Below is a small trained network, with its code and all its weights. Each question gives an input and a class and asks what happens when units are switched off, that is, made to give their printed mean instead of their output.

import numpy as np


def w(rows, s, z=0):
    codes = np.array(rows[::2]) - 128.0
    scale = np.full(codes.shape[1], s)
    scale[-1] = z or s
    return codes * scale


def norm(h):
    return h / np.sqrt((h * h).mean(-1, keepdims=True) + 1e-5)


def f(y):
    return y / 2 * (1 + np.tanh(0.7978845608 * (y + 0.044715 * y**3)))


def log_softmax(a):
    a = a - a.max(-1, keepdims=True)
    return a - np.log(np.exp(a).sum(-1, keepdims=True))


def net(x, mask):
    res = np.array(x, float).reshape(1, 8) / 4 @ E
    u = 0
    for l in range(3):
        y = f(norm(res) @ A[l][:, :-1].T + A[l][:, -1])
        res = res + np.where(mask[u : u + 4], y, B[l][:, -1]) @ B[l][:, :-1]
        u += 4
    return log_softmax(norm(res)[-1] @ U[:, :-1].T + U[:, -1])


A, B = {}, {}
E = w([
[156,120,84,127,206,179,107,122,200,128],'x0',
[149,172,131,170,141,72,146,168,130,77],'x1',
[106,159,108,92,199,112,100,112,147,129],'x2',
[105,223,65,105,160,151,109,89,121,235],'x3',
[165,69,148,123,148,153,120,113,110,146],'x4',
[72,121,155,199,14,121,160,79,113,102],'x5',
[66,104,129,189,100,243,2,186,141,119],'x6',
[108,66,98,31,142,134,63,157,171,98],'x7',
],0.0084)
A[0] = w([
[135,135,52,92,241,176,98,163,196,176,128],'L0N1',
[211,88,200,171,107,2,152,130,111,123,255],'L0N2',
[75,39,116,173,36,146,32,203,151,119,30],'L0N3',
[207,57,138,142,131,70,174,167,72,29,71],'L0N4',
],0.0058,0.0008)
B[0] = w([
[214,121,254,76,162,152,96,66,114,110,249],'L0N1',
[178,69,76,175,194,21,194,182,41,178,230],'L0N2',
[66,158,91,55,102,170,88,174,106,70,253],'L0N3',
[121,47,207,133,140,86,129,65,158,63,222],'L0N4',
],0.0091,0.0049)
A[1] = w([
[83,250,162,156,17,131,207,59,13,161,239],'L1N1',
[99,217,76,247,28,118,178,102,70,254,81],'L1N2',
[12,108,121,92,7,209,84,194,114,96,6],'L1N3',
[198,129,88,115,247,158,109,170,253,168,95],'L1N4',
],0.006,0.0011)
B[1] = w([
[98,162,98,219,139,152,208,123,164,235,230],'L1N1',
[22,182,52,143,159,113,180,36,163,223,215],'L1N2',
[64,123,33,66,86,171,3,148,61,62,255],'L1N3',
[156,145,129,82,113,128,121,110,148,186,197],'L1N4',
],0.011,0.0056)
A[2] = w([
[254,199,131,48,189,83,77,100,125,190,252],'L2N1',
[159,48,51,124,40,33,49,129,61,117,255],'L2N2',
[160,95,186,19,225,98,124,85,80,125,164],'L2N3',
[111,33,210,127,136,38,247,219,47,111,1],'L2N4',
],0.006,0.0014)
B[2] = w([
[157,103,174,171,101,176,56,131,169,163,253],'L2N1',
[61,107,91,210,97,84,125,206,104,2,212],'L2N2',
[184,107,212,59,182,170,141,121,230,137,240],'L2N3',
[162,50,72,92,53,50,176,64,62,44,232],'L2N4',
],0.013,0.0059)
U = w([
[65,151,78,138,142,92,203,108,112,242,125],'0',
[175,7,132,116,103,12,206,125,89,42,48],'1',
[196,139,208,62,195,163,71,136,217,151,251],'2',
[51,107,95,94,92,158,39,197,78,28,85],'3',
],0.011,0.0016)

Each question gives the input, the list of numbers given to net, and the class t.
The units are the neurons (one row each of A and B). Each row of codes is followed by its name. A weight is (code - 128) times the scale printed after its matrix; where a second scale follows, it is the last column's (A, B and U).
mask holds one flag per neuron, layer by layer. A switched-off neuron (its flag False) gives its mean, the last column of its row in B, instead of its output. The means were averaged over made-up inputs and are rounded, as every weight is.
A unit's drop is (log p(t) with every unit on - log p(t) with that unit switched off) / (log p(t) with every unit on - log p(t) with every unit switched off).
The circuit of an input: a set's keep is (log p(t) with only the set's units on - log p(t) with every unit switched off) / (log p(t) with every unit on - log p(t) with every unit switched off). Starting from all 12 units, units are removed one at a time, each time the one whose removal leaves the highest keep (on an exact tie, the one counted first), for as long as the keep stays at least 0.8.
circuit, biggest first: the units of the circuit, biggest drop first
most important unit: the unit with the biggest drop
k most important neurons: the k neurons with the biggest drops, biggest first
drop of u: that unit's drop, to one decimal
input [1,-6,4,-3,-8,8,-5,4], class 0: circuit, biggest first -> [L0N4 L1N1 L2N4]
input [-4,-2,1,-1,-7,-7,2,8], class 2: most important unit -> L0N1
input [5,2,4,-3,-4,0,4,0], class 2: 3 most important neurons -> [L0N1 L2N2 L2N4]
input [0,-2,-5,0,-6,0,6,-7], class 0: 3 most important neurons -> [L1N2 L1N1 L0N4]
input [-1,3,-7,-1,-2,-2,4,-5], class 0: circuit, biggest first -> [L1N2 L0N1]
input [7,0,-2,-6,-6,-6,-1,-7], class 2: 2 most important neurons -> [L1N4 L2N3]
input [-5,-6,-2,6,-4,1,1,2], class 0: 2 most important neurons -> [L1N1 L1N2]
input [4,7,-2,2,-4,8,-6,3], class 0: 2 most important neurons -> [L0N1 L1N2]
input [-5,-8,2,-3,-7,-6,-1,7], class 2: 2 most important neurons -> [L0N1 L2N3]
input [-6,2,-4,2,-5,5,7,-6], class 0: 2 most important neurons -> [L1N1 L1N2]
input [1,-4,-1,0,6,5,-4,-5], class 0: drop of L2N2 -> 0.0
input [4,-5,0,-1,1,2,-6,3], class 2: drop of L0N3 -> 0.0
input [0,8,-8,5,5,-6,5,-8], class 0: drop of L1N2 -> 0.1
input [-7,4,3,-5,-5,-6,2,2], class 1: most important neuron -> [L1N3]
